Each row has a name. Each piece below is followed by the name of the row it came from, unless a question asks for something else. Each question is about the rows just above it. Places in a row count from 1.

[134 139 129 113 142 133 146 145 104 170  75 114 139 117 120 147 154 122
 132 144 139 116 123 177] = J
[132 110  85 128 145  63  44 161 123 152 108  78 140 107 145 152 118 122
 143 100 151 147 114 121] = X
[156 175 133 141 120 136 135 179 139  95 121 154 155 112 146 107 150 158
 129  85 160  82 112  95] = B
[105 129  70  98 136 166 133 143 185  91 152  73 128 107 116 132  94 112
 212 189  54 157 123 106] = H
Where does [156 175 133 141 120 136 135 179 139  95 121 154 155 112 146 108 150 158
 129  85 160  82 112  95] differ from B, and what was there? -> 16, [107]
Changed J: [134 139 129 113 142 133 146 145 104 170  75 114 139 117 119 147 154 122
 132 144 139 116 123 177]. Place and old value: -> 15, [120]
[134] is at row and place -> J, 1
Where in the named rows is [160]? -> B, 21
One entry of J was changed: [134 139 129 113 142 133 146 145 104 170  75 114 139 117 120 147 154 122
 132 144 139 116 124 177]. Where, and from what? -> 23, [123]
Which entry of B is missing from [121 150 129  82 139 112 156 133 175 179 141 160 107 154 135 155 112 136
  85 120  95  95 158]? -> [146]

[174 184  70 208] -> W
[173 102 208 207] -> L
[ 93 104  45 146] -> E
[157  71 154  99] -> Z
[143 200 190 137] -> K
Row and place of [146] in the named rows: -> E, 4
[157] is at row and place -> Z, 1
Where does [173 103 208 207] differ from L, and what was there? -> 2, [102]
L without one entry, shuffled: [207 102 173]. Gone: -> [208]
W without one entry, shuffled: [208  70 174]. Gone: -> [184]
[71] is at row and place -> Z, 2
Row and place of [173] in the named rows: -> L, 1

[127 109 124 122 127 134 140 124 116 115 128 154 121 132 116 128 126 152
 177 133 113 129 166 111 130 124 129 109 122 141 152 119 169 129 126 158
 122 124 107 124 132 116 123 158 124 109  96 125 127 120 136 137 134 128
 133 144 131 123] : P
[124 112 132 125 114 129 136 116 148 122 125 138 153 118 124  86 105 160
 198 116 120 125 168 142 130 135 130 150 127 136 159 132 132 130 111 132
 123 146 113 140 158 116 126 127 152 124 100 133  84 113 130 143 129 125
 137 148  97 124] : D
[126 123 130 136 126 131 128 121 155 107 130 133 124 135 123 141 127 171
 116 113 122 168 150 115 124 133 129 120 120 139 133 131 184 134 147 162
 128 125 129 136 132 129 130 124 155  96 101 127 141 145 130 145 138 125
 132 138 152 119] : U
One entry of P was changed: [127 109 124 122 127 134 140 124 116 115 128 154 121 132 116 128 126 152
 177 133 113 128 166 111 130 124 129 109 122 141 152 119 169 129 126 158
 122 124 107 124 132 116 123 158 124 109  96 125 127 120 136 137 134 128
 133 144 131 123]. Where, and from what? -> 22, [129]
Shuffled D with one entry gone: [123 140 132 153 112 136 132 124 130 132 132 138 130 126 130  84 114 133
 116 124 116 158 143  86 127 100 129 137  97 152 142 113 125 129 125 120
 118 136 148 125 160 135 111 127 130 168 113 125 124 146 122 105 159 116
 150 124 148], missing -> [198]
Row and place of [169] in the named rows: -> P, 33

[127  86  87 145 140 115 162 157 152 161  92 158 101 160 132 148 158 151
 162 120 166 145  99 132 141 138 143 140  94] : R
[150 124 127 109 144 141 120 108 104 111 129 115 135 104 156 152 104 156
 117 155 128 130 122 113 147 119 123 121 116] : Y
[171 117 106 185  93  37 130 156 180 189 120 157 129 186 155 176 172 139
 198 141 137 190  96 152 144 155 156 194 120] : V
[ 83  85  93 119 160 169 174 157 135 136  88 152  90 140  98 105 148 133
 127  94 169 100 106 163  80 161 155 111  86] : F
[127  86  87 145 140 115 162 157 152 161  89 158 101 160 132 148 158 151
 162 120 166 142  90 163 108 164 163 149  85] : A
[ 70 113 111 160 114 120 164 180 176 165 106 165  96 179  65  77 183  80
 151  64 149 115 126 173  72 165 152 135 128] : Q
Where does [127  86  87 145 140 115 162 157 152 161  89 158 101 160 132 148 158 151
 162 120 166 142  90 163 108 164 163 148  85] differ from A, and what was there? -> 28, [149]
A without one entry, shuffled: [145  86 158  87 127 149  85 163 166 148  89 152 164 161 163 142 162 160
 132 162 120 151 140 108 115 158 157 101]. Gone: -> [90]
Y without one entry, shuffled: [104 119 111 104 141 116 129 127 124 152 122 135 144 156 128 156 115 104
 123 108 147 150 130 109 113 117 121 155]. Gone: -> [120]

[136 113 163 152 110 120 138 104 126 138 106 130] -> M
[111 101 141 194 141 194 139 141  76 164 180 124] -> C
[138  91 193 140 146 111 106 151 102 155  83 180] -> T
[146 112 131 113 133 140 139 125 124 144 135 138] -> G
[125 110 129 160 136 143 143 134 117 140 135 123] -> S
[133 101 144 139 125 114 130 120 114 145 125 130] -> N
Shuffled C with one entry gone: [194 141 101 139 194 141  76 164 111 141 180], missing -> [124]
Row and place of [102] in the named rows: -> T, 9

[163 120 122 173  74 105  62 172 210 162 146 119]  puna
[170 120 122 158  75  98  57 125 193 164 150 120]  zapet
[170 164 122 158  75  98  57 125 193 164 174 120]  Dezam
[156  45  87 134  85  94  83 137 204 131  81 128]  pomi
puna without one entry, shuffled: [163 210  62  74 172 105 162 146 119 173 122]. Gone: -> [120]
Where does [170 120 122 158  75  98  56 125 193 164 150 120] differ from zapet, and what was there? -> 7, [57]
Where in the named rows is [173]? -> puna, 4
One entry of Dezam was changed: [170 164 122 158  75  98  57 125 193 164 173 120]. Where, and from what? -> 11, [174]
Shuffled pomi with one entry gone: [ 85  94  83  81  87 204 137 156  45 134 131], missing -> [128]
The row with [170 120 122 158  75  98  57 125 193 164 150 120] is -> zapet

[109 115 128 151 203 152 146] : losa
[164 140  99 118 129 153 142] : meba
[100 119  56  97  92  79 142] : Latid
[154 131 111 126 138 154 127] : Riru
[154 132  59 104 146 165 113] : ruke
[154 132  58 104 166 165 113] : duru
Changed Riru: [153 131 111 126 138 154 127]. Place and old value: -> 1, [154]
Shuffled duru with one entry gone: [113  58 154 132 166 104], missing -> [165]
Row and place of [129] in the named rows: -> meba, 5
Where in the named rows is [58]? -> duru, 3

[147 144 103 108 127 156  86 140 111 134 139  95  84 112 150 155 143 141
 123 159 117  78  57] : toz
[ 85 116  68  83  51 139  83 147 167 183 126  41 114  78 140 166 166 114
 180 119 157  66  62] : getul
[117 138 119 126 102 124 142 118 155 123 127 120 163 131 128 137 141 125
 143 116 145 147 150] : Metep
[191 174 127 128 175 167 127 127  81 122 148 135  81 143 147 152 132 162
  85 184  94 102  68] : zato
[66] is at row and place -> getul, 22
getul without one entry, shuffled: [126  41 116  85  83 114  51 183 166 167  83  68 140  62 119 147 180  66
 166  78 157 114]. Gone: -> [139]
One entry of getul was changed: [ 85 116  68  83  51 139  83 147 167 183 126  41 114  78 140 166 167 114
 180 119 157  66  62]. Where, and from what? -> 17, [166]
[184] is at row and place -> zato, 20
Where does [147 144 102 108 127 156  86 140 111 134 139  95  84 112 150 155 143 141
 123 159 117  78  57] differ from toz, and what was there? -> 3, [103]
Which entry of zato is missing from [122 127 127  81  85 132 191 152 102  81  94 175 174 148 167 147 127 162
  68 143 128 135]? -> [184]

[ 88 218 101 160  70 210 158  68 113  37] : fipe
[146 144 167 198 161  39 154 196 167  37] : kib
[170 138  36  67 178 100 193  39 160  95] : mudes
[126 199 180 179  60 182 192 198 213 112] : Kud
[ 45 142  98 107  40 184  84 174 210 147] : libat
[123  76  84  69  37 114  43 116 212  93] : tumu
[129 152 188 125 108 190  58 112 132  42] : rad
[ 53  71  45  61 176 197 169 131  65  81] : Bok
[208 120 206 202 173  57  45 203 163 101] : Zutus
Where in the named rows is [182]? -> Kud, 6
Kud without one entry, shuffled: [112 182 192 126 179  60 198 213 180]. Gone: -> [199]

